The symbols move the elements like this.
fi: sj->gb, dc->hf, gl->mr, ch->ml, sb->ht, bl->qz, lh->bm, rc->cc, ms->sq, tz->sr, qt->dg, hp->pp, lt->zd, fb->bb, fg->gn, cl->th, zr->tp, nz->hj, nt->fb, pf->mp, lj->fj, gt->fz, mp->qn, gn->gr, hq->cj, fj->pf, tp->zj, br->gd, lc->lt, qj->jp, dt->pn, rj->tm, zd->pz, jz->cm, dh->gh, cz->bl, sg->nj, bh->lc, pz->bd, cm->lm, gj->qs, hz->bh, bd->cl, qn->lq, tb->fl, zb->nr, zf->mz, mc->hd, sr->zr, hj->dc, rp->bn, pb->sl, ds->ld, fl->qd, bn->ms, zg->pr, zj->gl, nf->pm, pm->cz, sl->sg, hb->lf, hd->qb, tl->mj, lm->gq, gs->mn, pn->nq, nm->hr, ld->bf, jp->qt, sz->hl, gz->rj, hl->jl, fz->rp, fq->hq, qf->hh, tm->zn, dg->dn, ql->bt, mf->jn, zp->gt, ht->zb, pr->fg, jl->hp, bc->sb, qr->hz, zz->rc, nr->mf, qd->bz, tj->lp, zn->ds, lf->ql, qq->ll, bt->nf, jt->hg, bz->fc, ct->dq, hh->lj, qb->zz, gf->ph, bb->gz, qs->sj, ls->dp, ph->sc, hg->qh, zh->bc, hr->qm, qm->hb, rd->qr, nj->ls, sc->tb, jn->sz, rz->fq, nq->rd, fr->nh, dz->gs, dq->fr, cg->jt, dn->tz, gq->gf, dp->ft, ns->dh, pp->ch, jc->sn, tc->lh, nh->nt, mr->pj, ft->qf, cd->zp, fc->cg, fd->rz, gb->zf, qz->dt, zq->hn, lp->ns, bf->fd, qh->lb, rh->gj, sq->bs, mz->zq, gd->tl, th->zc, ml->jz, hf->pb, gh->nm, mn->cd, cj->zg, hn->qq, bs->nz, lq->rn, rn->dz, gr->mc, gg->qj, ll->br, lb->zh, pj->tc, bm->rh, sn->ct, mj->gg, cc->jc, zc->tj
ke: sj->ms, dc->rc, gl->dz, ch->pm, sb->ns, bl->hn, lh->zp, rc->lm, ms->gr, tz->pf, qt->hh, hp->bt, lt->qt, fb->fc, fg->jl, cl->sr, zr->qn, nz->qb, nt->bz, pf->tm, lj->gz, gt->zg, mp->zn, gn->hp, hq->mf, fj->rj, tp->lq, br->sl, lc->jp, qj->ft, dt->ll, rj->hg, zd->dg, jz->bl, dh->pj, cz->zq, sg->ct, bh->qj, pz->dn, cm->qz, gj->rp, hz->gg, bd->tz, qn->ds, tb->hz, zb->gh, zf->bs, mc->ch, sr->mp, hj->zz, rp->fg, pb->jc, ds->zh, fl->bh, bn->gn, zg->sz, zj->rn, nf->zf, pm->mz, sl->sn, hb->gj, hd->ml, tl->nj, lm->dt, gs->rz, pn->br, nm->lh, ld->bc, jp->qf, sz->hb, gz->jt, hl->lf, fz->pr, fq->nr, qf->fb, tm->qh, dg->lj, ql->sj, mf->hr, zp->cj, ht->dh, pr->hl, jl->ql, bc->lp, qr->mj, zz->cm, nr->nm, qd->lc, tj->zj, zn->lb, lf->qs, qq->hf, bt->gb, jt->bd, bz->lt, ct->sc, hh->bb, qb->jz, gf->nq, bb->cg, qs->bn, ls->fr, ph->rd, hg->cl, zh->tj, hr->bm, qm->rh, rd->tl, nj->dq, sc->qr, jn->qm, rz->zb, nq->gd, fr->fl, dz->fd, dq->tb, cg->pz, dn->fj, gq->pn, dp->nh, ns->mr, pp->nf, jc->gf, tc->cd, nh->qd, mr->gs, ft->nt, cd->hq, fc->zd, fd->ht, gb->sq, qz->qq, zq->hj, lp->gl, bf->sb, qh->th, rh->fz, sq->mc, mz->nz, gd->sg, th->zr, ml->cz, hf->cc, gh->tc, mn->fq, cj->jn, hn->dc, bs->hd, lq->ld, rn->bf, gr->pp, gg->dp, ll->pb, lb->zc, pj->mn, bm->gt, sn->ph, mj->ls, cc->gq, zc->tp
ni: sj->gn, dc->cm, gl->bf, ch->zf, sb->gl, bl->hj, lh->hq, rc->qz, ms->hp, tz->rj, qt->fb, hp->sj, lt->qf, fb->lt, fg->lf, cl->pf, zr->zn, nz->ml, nt->lc, pf->hg, lj->cg, gt->jn, mp->qh, gn->ql, hq->nm, fj->jt, tp->ds, br->jc, lc->ft, qj->nh, dt->hf, rj->bd, zd->hh, jz->zq, dh->gs, cz->nz, sg->ph, bh->dp, pz->lj, cm->hn, gj->pr, hz->ls, bd->fj, qn->lb, tb->mj, zb->pj, zf->mc, mc->nf, sr->tm, hj->jz, rp->hl, pb->gq, ds->zc, fl->gg, bn->jl, zg->qm, zj->ld, nf->sq, pm->bs, sl->gf, hb->fz, hd->pm, tl->ct, lm->qq, gs->ht, pn->pb, nm->cd, ld->tj, jp->nt, sz->rh, gz->pz, hl->gj, fz->sz, fq->gh, qf->bz, tm->cl, dg->bb, ql->bn, mf->lh, zp->mf, ht->mr, pr->hb, jl->qs, bc->zj, qr->nj, zz->bl, nr->tc, qd->qj, tj->lq, zn->th, lf->rp, qq->rc, bt->ms, jt->dn, bz->jp, ct->rd, hh->fc, qb->cz, gf->br, bb->zd, qs->fg, ls->tb, ph->gd, hg->tz, zh->tp, hr->zp, qm->gt, rd->sg, nj->sc, sc->tl, jn->bm, rz->dh, nq->sl, fr->hz, dz->sb, dq->qr, cg->dg, dn->gz, gq->ll, dp->fl, ns->dz, pp->gb, jc->pn, tc->fq, nh->bh, mr->fd, ft->qd, cd->nr, fc->qt, fd->ns, gb->gr, qz->dc, zq->qb, lp->rn, bf->lp, qh->sr, rh->zg, sq->pp, mz->hd, gd->sn, th->mp, ml->mz, hf->lm, gh->mn, mn->zb, cj->hr, hn->zz, bs->ch, lq->zh, rn->bc, gr->bt, gg->fr, ll->cc, lb->zr, pj->rz, bm->cj, sn->nq, mj->dq, cc->dt, zc->qn

The rows follow the links: the fewer symbols apart two elements are, the more alike their rows tend to be.

Each row is also shifted at random along 9 hidden directions that mean nothing.

Some elements, each with a row of numbers:
cm
-77 -6 -54 84 4 59 134 -49 39 -40 -46 22 33 51 -41 20 -89 34 -103 -148 -43 -21 47 43 -57 -43 -13 -13 -28 18 -74 65 95 -96 145 46 -116 -104 47
zz
-29 47 -24 21 -30 -39 11 -94 -70 -15 14 34 42 70 -3 12 -71 92 -40 -162 76 -134 22 34 -102 -13 1 3 -17 6 -63 62 59 53 66 -39 111 -135 65
bc
45 -166 80 -92 47 -37 -187 -50 -2 -53 82 12 67 -92 65 -32 101 -24 83 101 -85 14 -3 -19 -36 58 21 -1 82 -42 86 1 41 207 -154 70 126 55 -56
dg
-107 -32 14 55 42 -48 -78 101 -57 -95 -13 -37 -92 -30 -84 -53 -16 -52 -8 -59 -26 102 -105 -31 91 -97 42 14 -69 58 5 53 -295 -148 -7 -46 -79 36 2
bt
161 -67 -37 -1 17 53 17 -56 26 -5 -13 6 14 61 19 60 -16 -14 -11 61 -7 -52 57 20 -17 81 -26 -1 -24 -29 -11 15 87 -54 80 4 -80 5 6
fz
-98 -66 -26 62 88 -25 18 -47 51 -129 13 51 -66 -22 75 65 -54 86 4 -5 -252 -4 -1 79 -43 26 -116 -29 28 -71 45 -153 78 -2 -30 205 32 -76 -37
dh
-54 -41 5 -72 23 40 -111 31 -78 -68 101 -1 -14 -33 43 38 45 -113 45 55 -2 39 5 19 57 46 46 22 47 -67 46 -80 6 -54 -4 -70 126 -45 -54
nh
71 57 30 -4 33 -27 -36 54 -89 19 -23 -54 -22 23 -71 -47 7 9 0 16 -97 -56 -90 -82 21 -52 2 -27 -28 58 -23 14 -182 -53 7 91 60 53 39
nt
106 -68 43 -30 -19 61 -84 -52 -30 132 -98 -78 -5 -14 -71 -44 47 22 -23 76 123 -124 -14 -88 40 -30 -9 8 -30 55 -18 111 -48 -39 13 -74 -138 112 22
zg
-11 81 -36 -9 -63 76 90 -73 34 -111 59 -20 -66 86 60 104 -20 145 17 26 177 -38 49 32 -138 64 -46 52 17 -107 -2 -140 190 -105 100 -149 109 -98 -6
lb
-46 -10 69 -69 1 -27 -105 -21 -113 -50 51 -33 40 -2 -23 -14 63 38 42 -34 8 -46 6 -27 -89 -3 87 8 -10 -4 34 158 -25 15 -15 -15 56 9 -23
jt
-126 169 42 -45 -89 -52 -9 12 -57 212 -64 -28 -47 -46 -7 -39 34 93 26 -9 184 -103 -14 -25 36 -59 -8 5 3 31 12 16 -19 77 -103 -104 33 44 -11
gg
157 -71 14 -9 -52 134 47 -14 139 -57 9 -73 25 3 -39 -49 44 -5 -26 114 177 93 -35 -108 -37 -12 -3 50 57 9 -46 -102 46 -23 56 -139 24 53 43
ls
37 -27 15 40 4 15 14 2 24 -173 45 -42 6 38 -63 -51 -15 46 -27 -50 17 67 -81 -69 -93 -58 21 23 2 24 -48 -19 -96 -43 61 -26 101 -30 62
rn
-223 -118 14 39 1 12 -32 -30 90 -71 -16 13 -56 -100 29 3 7 37 -3 -29 43 93 21 53 9 -33 -23 32 18 -32 55 -1 50 -4 -64 -68 -134 -8 -66
hj
11 -182 -55 43 9 88 -34 -75 125 42 -40 42 -11 -80 49 -2 -44 -89 -65 46 67 16 9 33 134 8 -102 21 79 -18 -27 -192 105 56 -10 -74 -36 -50 15
ns
-179 -87 23 -54 21 67 9 19 41 -59 84 48 117 -100 47 0 57 -135 -1 -24 -129 148 79 52 -6 20 83 -7 106 -52 43 9 190 76 -30 75 19 -57 -77
sj
-27 -20 -34 12 21 -84 -72 -24 -100 -115 85 64 26 55 26 37 -58 -35 11 -139 2 -14 15 77 -34 35 57 7 -38 -20 -9 68 -47 20 35 -48 106 -122 17
zp
94 -81 -16 3 21 -53 -34 59 16 -116 55 27 21 47 5 29 17 -106 47 7 17 150 42 44 1 74 101 19 -86 -8 44 163 -94 -48 13 -79 -150 61 -36
mp
-25 9 50 -89 -15 64 -56 24 -78 16 42 -50 48 -24 -25 -14 80 -54 20 41 25 -4 17 -47 -9 0 84 8 34 -11 18 71 26 -35 14 -37 41 26 -31
rz
-54 32 12 -84 -56 16 -24 23 -100 -71 115 7 103 50 -4 33 51 -95 31 -92 159 66 96 35 -74 51 192 39 -27 -29 11 220 61 -41 80 -186 15 -54 -33
dz
-151 -60 6 -24 48 124 -48 -44 14 -46 12 -34 -121 -90 65 66 21 46 8 131 -109 -49 -16 8 40 9 -127 6 109 -106 56 -283 137 -106 -17 67 94 -55 -70
bs
-70 -169 -41 77 34 -30 -37 -90 49 -87 -3 77 30 -17 24 6 -75 -14 -55 -135 -9 19 36 86 -9 -3 -16 8 -12 -2 -20 51 43 64 15 -17 -78 -98 18
zf
69 -149 -41 83 15 41 58 -121 166 -93 -38 26 -20 18 37 37 -53 101 -40 12 18 5 38 39 -78 35 -106 17 1 -37 -11 -59 135 16 39 3 -116 -25 16
zr
-135 -164 34 -16 25 83 -106 -34 -1 -65 -1 -35 -22 -85 -19 -10 42 -26 -18 13 17 28 5 -7 25 -32 17 27 26 -21 33 41 14 -78 4 -63 -98 5 -49
pf
-63 32 65 -77 -27 73 -44 -81 -106 133 -63 -73 17 -13 -44 2 61 106 -13 13 38 -202 49 -47 -64 -21 10 -12 4 5 7 155 106 -45 31 14 -62 32 -18
qd
-5 -74 11 59 23 70 62 33 101 -174 9 -53 -9 -6 -71 -52 -1 15 -42 -6 -47 142 -71 -69 -54 -73 2 18 17 24 -34 -43 -65 -102 63 19 -29 12 30
hf
100 25 -34 27 25 10 20 -4 14 90 -50 5 -39 2 9 -3 -43 -1 -25 63 -77 -79 -46 -20 81 -4 -106 -29 23 17 -33 -168 -23 15 -7 94 65 2 42
fc
-77 -46 47 21 16 -21 -80 -34 31 -53 -7 -37 -80 -77 -2 -56 10 110 9 31 0 -18 -106 -56 -12 -73 -85 13 55 0 15 -152 -75 58 -96 10 125 7 9
tz
-200 54 47 -51 17 -28 -107 39 -145 47 28 -10 -12 -79 -13 -36 27 -33 14 -54 -68 -52 -46 -12 63 -67 35 -16 48 11 19 -12 -73 19 -64 39 148 -45 -23
gr
99 107 -39 24 -13 -78 87 18 -3 4 11 43 14 94 25 42 -43 28 20 -36 -18 -9 32 45 -49 55 7 -17 -60 -2 -10 41 1 25 23 36 2 -9 21
fr
76 -35 36 -13 2 24 -15 -32 -19 151 -96 -28 73 -19 -67 -60 28 -6 -44 4 -35 -99 11 -61 17 -37 12 -32 -15 77 -34 156 -6 45 2 80 -128 84 32
qh
-56 161 25 -17 -35 -30 131 179 26 -112 94 -18 43 21 -36 -34 48 -62 44 -22 -38 245 -27 -33 -54 -29 134 6 -3 14 16 34 -85 -38 -4 8 63 39 -22
zc
-77 40 38 -90 -63 -11 -105 31 -91 108 28 -9 19 -50 4 -21 70 -72 46 8 198 -5 24 -5 67 3 95 31 8 3 33 87 -26 47 -65 -189 25 33 -40
bd
-78 122 15 51 -5 63 130 41 47 22 -113 -100 -157 10 -55 19 1 178 -13 81 -48 -35 -51 -58 -24 -71 -103 -7 -38 5 12 -78 -38 -224 39 73 -144 85 -18
bf
102 43 58 -58 12 -129 -110 21 -91 49 -3 -23 -33 24 9 5 62 64 103 72 -8 -69 -10 -18 -29 50 31 -14 -79 6 79 147 -131 55 -107 22 -28 133 -40
gf
-129 -98 -12 64 58 -13 6 -13 23 -78 21 63 91 -58 -17 -63 -57 -75 -79 -162 -175 66 -22 26 9 -75 13 -29 58 40 -51 -5 3 99 3 135 63 -112 40
cg
-168 -81 42 5 51 25 -51 19 26 -4 -9 -4 0 -132 -10 -62 23 -35 -24 1 -153 52 -55 -25 63 -80 -30 -19 87 14 19 -89 -13 53 -85 122 40 -7 -27

Complete each set of four: the symbols that take the first to the second take the third to the fourth, perhaps in another order.
Answer with the element's name.
-22 -54 49 -43 57 -30 -130 -63 -115 -185 85 -34 -37 34 12 44 28 112 59 -1 -95 -81 -18 -4 -139 35 9 7 -12 -65 56 44 -23 -56 12 50 121 -38 -28
to 7 -56 -16 -40 2 -10 -16 23 -13 -18 66 64 106 3 37 30 22 -152 20 -36 -9 91 95 70 11 74 114 1 -9 -21 24 138 70 48 11 -30 -62 -18 -42
as -17 -231 73 27 87 60 -159 -207 -18 -108 -65 -77 -55 -45 -46 -30 1 230 -51 10 -127 -224 -70 -77 -132 -66 -135 -7 35 -5 -5 -6 25 -12 11 141 17 -19 36
to tz

34 45 -45 50 -71 -34 169 -24 201 14 -20 64 12 24 77 37 -27 77 14 10 118 99 78 72 -71 60 -45 16 -4 -32 12 -42 172 121 -41 -55 -96 15 -13
to -118 127 -75 126 -10 -175 79 36 22 93 -94 88 -113 18 33 22 -126 78 -8 -131 7 -20 -15 112 82 -33 -87 -23 -103 36 -2 -15 -122 35 -75 12 -115 -27 11
as 84 18 74 -95 -24 -1 -145 -25 -162 -1 41 -80 30 39 -62 -34 73 37 37 13 124 -121 -32 -93 -71 -7 89 20 -23 23 -3 153 -95 -18 25 -105 111 39 23
to qh

4 5 41 -132 22 146 13 43 -62 16 76 -35 120 -28 4 23 107 -137 14 103 -166 24 73 -34 -13 54 95 -26 95 -48 27 19 180 -51 57 126 68 7 -62
to 133 -9 39 14 38 -142 -32 55 2 -89 -10 -21 -48 61 -17 12 37 77 93 52 -78 62 -14 -5 -76 49 39 -10 -139 19 81 205 -192 -28 -64 62 -185 167 -40
as -16 -53 80 -14 18 17 24 -66 57 -9 -35 -35 79 -45 -30 -59 55 121 -13 4 -140 -33 5 -62 -141 -40 -10 -30 44 24 9 96 101 111 -45 181 -29 56 0
to bd

-67 96 -65 27 -27 59 122 32 -4 104 -27 38 34 11 -12 10 -65 -93 -77 -80 1 -6 29 35 85 -31 -1 -16 25 20 -74 -66 75 -41 87 4 12 -95 35
to 172 -13 21 -4 34 -135 -130 -46 -93 70 -15 20 19 26 -5 -48 -22 41 24 -12 -46 -153 -67 -35 6 3 -35 -32 -31 55 -17 34 -150 168 -83 79 129 27 66
as 17 129 30 15 -23 -23 112 108 64 25 -28 -45 -23 -6 -44 -54 30 35 19 54 -42 101 -63 -70 -6 -55 3 -14 -3 43 1 -39 -91 -9 -44 69 -10 102 5
to jt

-62 155 14 16 -26 0 5 27 -126 7 -41 -90 -119 59 -85 -8 -24 124 -14 -43 85 -116 -86 -67 -16 -91 -17 11 -63 35 -37 2 -166 -189 75 -70 50 -9 44
to -8 46 64 -17 -22 58 129 -23 71 21 -48 -54 83 0 -50 -39 59 120 -22 11 -91 -8 35 -67 -157 -38 18 -27 22 27 -6 124 138 25 18 151 -91 69 -2
as 96 27 -71 12 23 16 67 119 7 48 -11 34 -3 43 7 55 -22 -189 3 55 -61 107 48 53 144 67 44 -17 -65 1 5 20 -56 -133 61 3 -169 45 -28
to gr

-144 -15 53 -78 -37 26 -13 -1 20 82 24 20 108 -104 30 -38 82 -59 13 -8 16 54 66 8 -7 -7 74 -1 87 -10 36 66 157 153 -90 3 12 9 -58
to 103 63 53 -89 -42 -84 19 43 12 -27 98 21 125 32 40 -10 93 -14 99 33 24 103 63 -2 -127 84 131 1 -3 -15 60 157 56 169 -80 -1 59 77 -39
as -17 -25 -21 -12 26 43 7 -114 -60 141 -56 47 80 -2 21 28 -44 9 -67 -64 -126 -208 76 43 -2 14 -51 -54 40 1 -43 34 189 70 50 156 7 -92 26
to pb

113 -50 8 35 -16 -138 -97 -59 31 -130 79 36 6 24 30 -63 -35 80 36 -58 129 17 -98 -25 -82 -7 -25 34 15 15 -25 -91 -123 220 -93 -98 261 -47 78
to 289 -22 17 6 12 -138 -49 80 33 -60 57 19 74 46 -22 -92 16 -84 52 32 6 128 -92 -71 -1 19 65 -3 -34 76 -17 35 -234 176 -83 4 111 102 67
as -77 -111 26 52 75 -79 -170 -33 -79 -77 -9 -4 -65 -57 -37 -68 -43 38 -22 -77 -92 -66 -129 -31 45 -93 -55 -6 2 44 -14 -48 -214 35 -64 54 112 -44 44
to qj

152 -76 21 9 3 -15 6 -49 84 146 -87 16 90 -34 -12 -69 13 -11 -31 40 -44 -44 10 -39 21 -4 -34 -35 14 67 -27 63 36 177 -68 105 -92 92 38
to 129 -114 26 28 -1 44 -8 -30 114 -22 -45 -48 2 -22 -44 -63 22 25 -23 76 57 41 -51 -83 -10 -31 -38 19 12 40 -24 -25 -41 24 -11 -27 -65 87 38
as 125 59 -48 -23 9 84 61 -34 -63 92 -34 -8 2 86 4 83 -28 -14 -29 53 -51 -151 64 15 16 67 -36 -28 -20 -25 -35 -16 110 -128 133 58 -30 -31 15
to hj

128 1 -32 34 -3 -9 40 -6 19 -44 10 7 28 67 -23 -7 -43 -9 -27 -31 30 9 -17 -15 -28 6 5 2 -28 23 -54 3 -37 -4 63 -20 28 -21 59
to -39 95 -29 19 -35 47 103 19 20 8 19 8 33 11 -12 -26 -42 -17 -55 -61 26 20 -28 -19 -2 -50 -10 -1 62 13 -72 -134 52 12 55 -5 154 -94 55
as 76 -116 -29 -3 55 12 -86 -66 -52 -175 95 23 18 51 33 54 -32 -26 4 -24 -58 -25 5 35 -57 63 2 12 9 -56 -5 -39 22 -27 73 1 126 -106 17
to hd

-54 -68 24 34 0 114 75 -6 144 28 -112 -72 -85 -64 -30 -1 42 79 -24 126 -13 44 8 -38 13 -35 -80 8 3 -5 32 -33 64 -129 -2 26 -262 117 -52
to 153 -107 80 -51 54 79 -103 -127 -36 -56 -54 -125 -84 35 -28 46 78 218 40 182 -78 -204 -10 -90 -142 45 -87 -3 -32 -45 57 56 34 -133 35 98 -86 119 -27
as -135 183 -43 53 -53 -26 137 -19 -16 174 -86 36 -8 12 -8 -4 -85 85 -68 -133 26 -121 17 38 16 -69 -60 -30 3 39 -67 -37 76 40 17 42 20 -89 48
to sn

-37 220 20 -45 -29 -7 165 179 -23 -45 71 -27 54 51 -35 0 56 -60 45 -6 -100 173 15 -24 -60 -3 138 -19 -17 6 16 79 -28 -90 36 77 24 45 -35
to -136 -93 17 41 9 -27 -106 -73 -17 -130 -19 -34 -146 -7 2 44 -13 153 25 -28 112 -42 -13 35 -55 -16 -44 48 -70 -42 54 51 -67 -119 -6 -138 -114 -9 -38
as -109 -120 45 32 20 -56 -89 7 48 -59 3 9 14 -104 -23 -95 14 -20 -9 -57 -10 105 -69 -25 27 -81 19 12 32 46 13 22 -113 116 -110 -6 0 22 1
to bd

-164 63 -25 50 28 -259 -89 43 -64 1 46 129 -51 -40 95 6 -72 -2 70 -136 -75 25 -33 130 72 6 -17 -23 -34 -5 58 -35 -148 198 -189 42 125 -70 -26
to -101 -40 -59 8 10 -26 -58 18 -57 -34 73 85 26 -15 46 30 -57 -162 -16 -109 30 56 30 96 100 23 50 11 13 -25 -10 -32 -6 20 16 -96 73 -132 -8
as -79 -36 -21 72 35 -114 12 34 119 -54 -16 60 -98 -52 76 24 -27 43 51 29 -88 119 -13 81 41 23 -80 -5 -25 -32 80 -91 -48 64 -141 60 -96 43 -59
to fz

125 -25 22 -13 41 -30 -81 -31 -22 283 -139 -1 -9 -73 -6 -58 8 -8 -15 111 -117 -186 -40 -51 153 -19 -117 -63 21 71 -8 -52 -51 139 -119 174 -41 114 25
to 55 49 14 11 -44 29 128 -3 56 120 -77 -10 111 18 -65 -58 11 9 -58 -45 12 -8 42 -42 -47 -40 41 -25 -15 77 -58 160 69 56 40 59 -132 56 43
as 160 -33 -24 11 22 -117 -100 -35 -37 40 1 48 -21 35 39 6 -38 -1 34 16 29 -80 -28 25 44 51 -43 -7 -43 12 4 -17 -105 116 -67 -20 61 13 33
to nz

154 -124 -8 28 5 24 -18 -100 74 -18 -27 5 40 18 -2 -20 -20 40 -33 15 41 -52 0 -24 -46 17 -49 8 8 12 -39 -5 51 79 23 -5 -15 3 53
to 35 8 20 4 -51 -11 14 -137 37 124 -67 7 50 -6 9 -41 -14 150 -36 -37 96 -170 12 -25 -84 -25 -75 -8 40 27 -45 -1 132 185 -40 11 61 -22 58
as 127 52 -64 87 3 -40 147 103 105 -164 56 26 6 93 -16 -3 -65 -56 -10 -35 -27 208 -44 4 -28 5 24 10 -42 19 -47 -71 -111 -49 68 -3 26 -15 51
to ll

-85 319 -27 -5 -107 -60 235 158 44 -81 99 12 -17 93 30 47 5 39 73 -46 125 204 27 38 -106 23 95 28 -31 -40 19 -37 25 -50 18 -109 96 -21 -30
to -92 49 -31 62 7 -77 66 12 76 -71 4 45 -89 4 71 54 -43 95 39 -9 -47 59 6 78 -31 26 -72 0 -21 -50 50 -100 17 7 -59 38 -20 -21 -38
as -101 -271 49 -31 94 179 -125 -56 -5 -79 -10 -56 31 -118 -45 -21 60 -91 -61 58 -178 5 8 -44 43 -36 3 -3 79 -21 20 24 73 -120 54 101 -112 0 -46
to zh

-102 -38 57 -27 17 -44 -14 54 8 -25 28 17 97 -67 -18 -58 60 -67 20 -53 -113 123 22 -1 -27 -26 108 -18 11 30 40 171 -15 92 -75 89 -67 49 -45
to 107 175 38 -107 -35 -102 14 125 -30 77 87 16 46 8 62 -3 90 -64 128 118 -24 84 2 -15 5 80 76 -19 21 -17 70 -22 -29 148 -136 39 157 104 -51
as 1 22 -15 -6 28 -6 -2 39 -15 118 -74 0 -86 -13 26 63 13 -17 33 103 -83 -43 39 42 103 45 -45 -26 -54 -21 62 11 -15 -96 -33 66 -189 87 -68
to gj

-36 33 49 -11 -39 111 82 -93 26 34 -66 -79 18 8 -58 -20 30 175 -51 2 25 -126 14 -74 -142 -56 -39 -3 35 8 -36 41 154 -44 70 49 -27 4 25
to -19 -131 54 -59 27 163 -114 -79 -49 -116 40 -100 -21 -35 -36 -4 62 38 -21 82 5 -75 -41 -90 -54 -26 -16 28 83 -45 -3 -80 58 -123 77 -34 113 -32 -2
as 79 197 11 -54 -9 -173 26 -9 -125 81 47 65 73 93 60 42 -4 92 79 -61 -110 -141 55 54 -122 82 34 -56 -42 -11 24 120 42 178 -64 158 157 -19 2
to gr

